Here is a tiny trained network, its code and every weight. The questions are about switching its units off for an input and a target symbol, where a switched-off unit gives its printed mean instead of its output.

import numpy as np


def w(rows, s, z=0):
    codes = np.array(rows[::2]) - 128.0
    scale = np.full(codes.shape[1], s)
    scale[-1] = z or s
    return codes * scale


def f(y):
    return np.maximum(y, 0)


def softmax(a):
    e = np.exp(a - a.max(-1, keepdims=True))
    return e / e.sum(-1, keepdims=True)


def log_softmax(a):
    a = a - a.max(-1, keepdims=True)
    return a - np.log(np.exp(a).sum(-1, keepdims=True))


def net(x, mask):
    ids = ['ΓΞΣαβδεζηθλμτφψω'.index(c) for c in x.split()]
    T = len(ids)
    res = E[ids] + P[:T]
    r = res
    for j in range(3):
        rows = slice(2 * j, 2 * j + 2)
        q, k, v = (r @ M[0][rows].T for M in (Q, K, V))
        z = softmax(np.where(np.tri(T) > 0, q @ k.T / 2**0.5, -1e9)) @ v
        o = O[0][rows]
        res = res + np.where(mask[j], z, o[:, -1]) @ o[:, :-1]
    y = f(res @ A[0][:, :-1].T + A[0][:, -1])
    res = res + np.where(mask[3:7], y, B[0][:, -1]) @ B[0][:, :-1]
    return log_softmax(res[-1] @ U[:, :-1].T + U[:, -1])


Q, K, V, O, A, B = {}, {}, {}, {}, {}, {}
E = w([
[116,70,155,103],'Γ',
[134,174,113,172],'Ξ',
[94,89,160,96],'Σ',
[72,109,104,129],'α',
[154,131,117,124],'β',
[102,119,158,122],'δ',
[143,150,115,135],'ε',
[138,56,135,97],'ζ',
[94,111,175,106],'η',
[135,106,47,163],'θ',
[134,117,172,122],'λ',
[77,132,152,93],'μ',
[84,109,187,194],'τ',
[78,88,7,40],'φ',
[63,150,41,141],'ψ',
[113,196,179,97],'ω',
],0.019)
P = w([
[54,132,123,143],'0',
[165,155,128,156],'1',
[175,143,151,119],'2',
[154,155,163,111],'3',
[225,188,130,153],'4',
[250,180,131,135],'5',
],0.013)
Q[0] = w([
[60,127,18,179],'H0',
[56,25,34,104],'H0',
[153,209,29,62],'H1',
[46,90,173,254],'H1',
[95,130,194,128],'H2',
[101,88,100,89],'H2',
],0.0098)
K[0] = w([
[118,66,3,117],'H0',
[82,72,54,97],'H0',
[106,203,110,123],'H1',
[71,69,146,216],'H1',
[168,157,83,122],'H2',
[96,116,115,196],'H2',
],0.015)
V[0] = w([
[125,214,78,50],'H0',
[17,211,135,67],'H0',
[172,135,205,44],'H1',
[159,21,244,197],'H1',
[42,107,46,38],'H2',
[219,75,99,135],'H2',
],0.011)
O[0] = w([
[135,88,239,160,40],'H0',
[227,211,132,178,175],'H0',
[4,184,169,200,7],'H1',
[192,190,57,154,136],'H1',
[171,86,213,79,205],'H2',
[75,3,26,189,4],'H2',
],0.0073,0.0031)
A[0] = w([
[55,181,58,137,251],'N0',
[181,121,166,148,72],'N1',
[74,86,209,255,250],'N2',
[68,105,66,17,254],'N3',
],0.0076,0.004)
B[0] = w([
[192,152,130,60,253],'N0',
[2,116,127,93,188],'N1',
[189,168,136,127,196],'N2',
[201,174,174,189,239],'N3',
],0.012,0.0048)
U = w([
[204,2,88,183,133],'Γ',
[34,160,77,56,70],'Ξ',
[104,97,79,18,2],'Σ',
[156,38,195,156,137],'α',
[118,170,172,208,60],'β',
[75,133,121,71,47],'δ',
[90,125,112,126,21],'ε',
[132,85,87,6,138],'ζ',
[105,100,91,132,43],'η',
[45,117,78,60,83],'θ',
[51,144,75,222,85],'λ',
[184,44,98,146,35],'μ',
[172,158,6,89,160],'τ',
[198,95,62,91,183],'φ',
[90,112,55,30,83],'ψ',
[244,130,153,83,239],'ω',
],0.0069,0.0051)

Each question gives the input, a string of symbols that net reads in full, and the target symbol t.
The units are the heads (2 rows each of Q, K, V and O) and the neurons (one row each of A and B). Each row of codes is followed by its name. A weight is (code - 128) times the scale printed after its matrix; where a second scale follows, it is the last column's (O, A, B and U).
mask holds one flag per unit, heads first, then neurons. A switched-off unit (its flag False) gives its mean, the last column of its rows in O or B, instead of its output. The means were averaged over made-up inputs and are rounded, as every weight is.
A unit's drop is (log p(t) with every unit on - log p(t) with that unit switched off) / (log p(t) with every unit on - log p(t) with every unit switched off).
The circuit of an input: a set's keep is (log p(t) with only the set's units on - log p(t) with every unit switched off) / (log p(t) with every unit on - log p(t) with every unit switched off). Starting from all 7 units, units are removed one at a time, each time the one whose removal leaves the highest keep (on an exact tie, the one counted first), for as long as the keep stays at least 0.8.
circuit, biggest first: the units of the circuit, biggest drop first
unit that matters most: the unit with the biggest drop
top k neurons: the k neurons with the biggest drops, biggest first
which heads matter: for each layer, one digit per head in row order, 1 if its drop is at least 0.15 and else 0, layers parted by /
drop of u: that unit's drop, to one decimal
input θ τ ψ, target ω: top 2 neurons => N3, N1
input β ζ ε Σ ω τ, target β: which heads matter => 110
input τ τ ε τ δ ε, target τ: which heads matter => 101
input ζ ω ω η, target β: circuit, biggest first => H0, H1, N0
input θ τ τ δ ω Ξ, target β: unit that matters most => H0
input θ τ τ τ α, target τ: circuit, biggest first => H2, H1
input θ ζ τ θ β, target τ: which heads matter => 101
input φ φ θ ζ, target α: top 2 neurons => N0, N3
input θ δ μ φ, target ω: top 2 neurons => N3, N2
input φ φ Ξ, target α: top 2 neurons => N0, N1
input ζ ζ τ τ ζ, target τ: which heads matter => 111
input ω α θ ω φ Ξ, target β: drop of N0 => 0.2
input τ θ τ, target τ: drop of H2 => 0.1
input θ θ φ, target α: unit that matters most => H1
input η δ Γ λ φ, target ω: drop of N3 => 0.4
